Below are the code and all the weights of a small trained network. Each question names an input and a target symbol and asks about switching units off, where a switched-off unit gives its printed mean instead of its output.

import numpy as np


def w(rows, s, z=0):
    codes = np.array(rows[::2]) - 128.0
    scale = np.full(codes.shape[1], s)
    scale[-1] = z or s
    return codes * scale


def f(y):
    return y / 2 * (1 + np.tanh(0.7978845608 * (y + 0.044715 * y**3)))


def softmax(a):
    e = np.exp(a - a.max(-1, keepdims=True))
    return e / e.sum(-1, keepdims=True)


def log_softmax(a):
    a = a - a.max(-1, keepdims=True)
    return a - np.log(np.exp(a).sum(-1, keepdims=True))


def net(x, mask):
    ids = ['ΛΩαβγδμπσφ'.index(c) for c in x.split()]
    T = len(ids)
    res = E[ids] + P[:T]
    r = res
    for j in range(2):
        rows = slice(3 * j, 3 * j + 3)
        q, k, v = (r @ M[0][rows].T for M in (Q, K, V))
        z = softmax(np.where(np.tri(T) > 0, q @ k.T / 3**0.5, -1e9)) @ v
        o = O[0][rows]
        res = res + np.where(mask[j], z, o[:, -1]) @ o[:, :-1]
    y = f(res @ A[0][:, :-1].T + A[0][:, -1])
    res = res + np.where(mask[2:10], y, B[0][:, -1]) @ B[0][:, :-1]
    return log_softmax(res[-1] @ U[:, :-1].T + U[:, -1])


Q, K, V, O, A, B = {}, {}, {}, {}, {}, {}
E = w([
[149,134,160,75,157],'Λ',
[235,145,15,108,175],'Ω',
[60,183,181,95,221],'α',
[155,80,110,88,122],'β',
[139,153,113,183,42],'γ',
[125,15,68,94,96],'δ',
[142,51,88,97,113],'μ',
[140,118,8,196,197],'π',
[94,49,106,115,143],'σ',
[98,47,186,153,60],'φ',
],0.016)
P = w([
[73,70,243,140,91],'0',
[1,42,110,88,53],'1',
[42,84,91,87,66],'2',
[69,99,83,91,73],'3',
[86,119,73,92,78],'4',
[105,132,63,97,81],'5',
[117,143,58,100,86],'6',
[130,153,46,104,84],'7',
[137,167,38,108,82],'8',
[151,164,35,111,85],'9',
[162,169,30,110,86],'10',
[179,164,27,115,86],'11',
[196,161,23,119,88],'12',
[220,158,15,125,88],'13',
],0.0051)
Q[0] = w([
[100,137,74,110,149],'H0',
[164,172,142,213,154],'H0',
[154,117,102,135,173],'H0',
[72,110,112,112,84],'H1',
[90,61,29,79,132],'H1',
[114,101,139,250,176],'H1',
],0.017)
K[0] = w([
[190,117,110,155,177],'H0',
[89,242,112,175,72],'H0',
[175,155,70,53,125],'H0',
[126,44,127,169,208],'H1',
[162,77,87,129,32],'H1',
[53,147,71,249,183],'H1',
],0.012)
V[0] = w([
[116,147,142,105,251],'H0',
[126,167,92,102,68],'H0',
[44,148,78,80,148],'H0',
[139,123,105,140,65],'H1',
[213,64,121,213,85],'H1',
[81,137,99,135,167],'H1',
],0.012)
O[0] = w([
[2,99,95,83,60,18],'H0',
[184,33,154,157,121,188],'H0',
[127,150,181,118,145,254],'H0',
[95,150,179,114,121,214],'H1',
[9,193,143,94,133,177],'H1',
[145,96,129,166,174,156],'H1',
],0.0094,0.003)
A[0] = w([
[148,98,137,93,179,185],'N0',
[76,120,232,95,172,208],'N1',
[158,161,99,142,161,75],'N2',
[128,119,98,79,166,23],'N3',
[109,101,138,96,121,169],'N4',
[55,124,233,123,122,1],'N5',
[163,156,111,149,111,193],'N6',
[50,128,252,101,145,115],'N7',
],0.025,0.0063)
B[0] = w([
[91,232,153,152,120,221],'N0',
[199,23,51,90,122,248],'N1',
[154,58,191,122,122,166],'N2',
[175,78,52,154,87,160],'N3',
[162,125,178,84,148,176],'N4',
[225,230,134,230,157,164],'N5',
[78,159,103,105,127,179],'N6',
[7,126,220,94,114,212],'N7',
],0.02,0.011)
U = w([
[40,165,162,132,55,230],'Λ',
[248,121,94,90,114,234],'Ω',
[89,99,122,139,188,211],'α',
[174,98,179,152,88,83],'β',
[125,112,149,125,106,48],'γ',
[130,112,149,124,97,27],'δ',
[136,111,146,122,105,35],'μ',
[165,167,137,109,195,253],'π',
[126,98,154,49,151,163],'σ',
[119,108,148,130,91,46],'φ',
],0.012,0.0047)

Each question gives the input, a string of symbols that net reads in full, and the target symbol t.
The units are the heads (3 rows each of Q, K, V and O) and the neurons (one row each of A and B). Each row of codes is followed by its name. A weight is (code - 128) times the scale printed after its matrix; where a second scale follows, it is the last column's (O, A, B and U).
mask holds one flag per unit, heads first, then neurons. A switched-off unit (its flag False) gives its mean, the last column of its rows in O or B, instead of its output. The means were averaged over made-up inputs and are rounded, as every weight is.
A unit's drop is (log p(t) with every unit on - log p(t) with that unit switched off) / (log p(t) with every unit on - log p(t) with every unit switched off).
The circuit of an input: a set's keep is (log p(t) with only the set's units on - log p(t) with every unit switched off) / (log p(t) with every unit on - log p(t) with every unit switched off). Starting from all 10 units, units are removed one at a time, each time the one whose removal leaves the highest keep (on an exact tie, the one counted first), for as long as the keep stays at least 0.8.
units of the circuit, in order: the units of the circuit, biggest drop first
top k neurons: the k neurons with the biggest drops, biggest first
heads that matter: for each layer, one digit per head in row order, 1 if its drop is at least 0.15 and else 0, layers parted by /
drop when u is switched off: that unit's drop, to one decimal
input φ α σ α δ δ σ π α α α, target Λ: units of the circuit, in order : [H1; N0; N1]
input α α α α α β δ π α, target Λ: units of the circuit, in order : [H1; N1; N0]
input μ β μ α β β φ Ω Λ α π Λ γ, target Λ: heads that matter : 00
input Λ Ω μ β μ μ π γ π β Λ Λ φ β, target π: heads that matter : 01
input γ β γ Λ β γ α μ μ δ β μ, target π: units of the circuit, in order : [N7; N1]
input Λ β σ γ β δ σ Ω σ φ Λ Λ, target π: units of the circuit, in order : [N7; H1; N1; N0]
input Ω α μ Λ μ π φ, target β: top neuron : [N7]
input Λ μ Λ γ δ δ α γ Λ, target π: units of the circuit, in order : [N7; H1; N0; N1]
input δ δ Ω β π φ α σ α, target Ω: top 2 neurons : [N1; N7]
input φ φ φ φ α γ α σ σ δ α δ γ δ, target π: heads that matter : 11
input Λ μ Λ, target Ω: heads that matter : 01
input φ π γ π σ Λ μ φ Λ μ φ Λ Ω σ, target σ: heads that matter : 01
input γ Ω σ α φ α γ γ γ γ π δ α β, target σ: top 3 neurons : [N7; N5; N1]
input Λ σ α φ γ δ α Λ σ β, target σ: units of the circuit, in order : [H1; N5]
input Ω Λ π φ α π Λ, target Ω: heads that matter : 11
input μ Ω Λ Λ Λ α Ω μ α Λ, target Λ: top 4 neurons : [N1; N0; N5; N2]
input Ω α Λ γ Ω π σ σ φ Ω φ μ, target σ: top 3 neurons : [N4; N5; N0]
input Λ α Ω μ Ω φ, target β: heads that matter : 00
input α σ Λ α π α Λ Λ σ π δ, target σ: heads that matter : 01
input α μ μ β σ Ω α μ α Ω π α γ, target Λ: heads that matter : 10
input φ γ Λ β π α γ β α, target Ω: drop when N1 is switched off : 0.5
input Λ α π γ Ω β μ Ω Λ Λ γ Ω σ Λ, target Λ: drop when N1 is switched off : 1.6
input γ δ Λ Ω γ γ μ Ω α α Λ μ π, target α: drop when N4 is switched off : 0.2
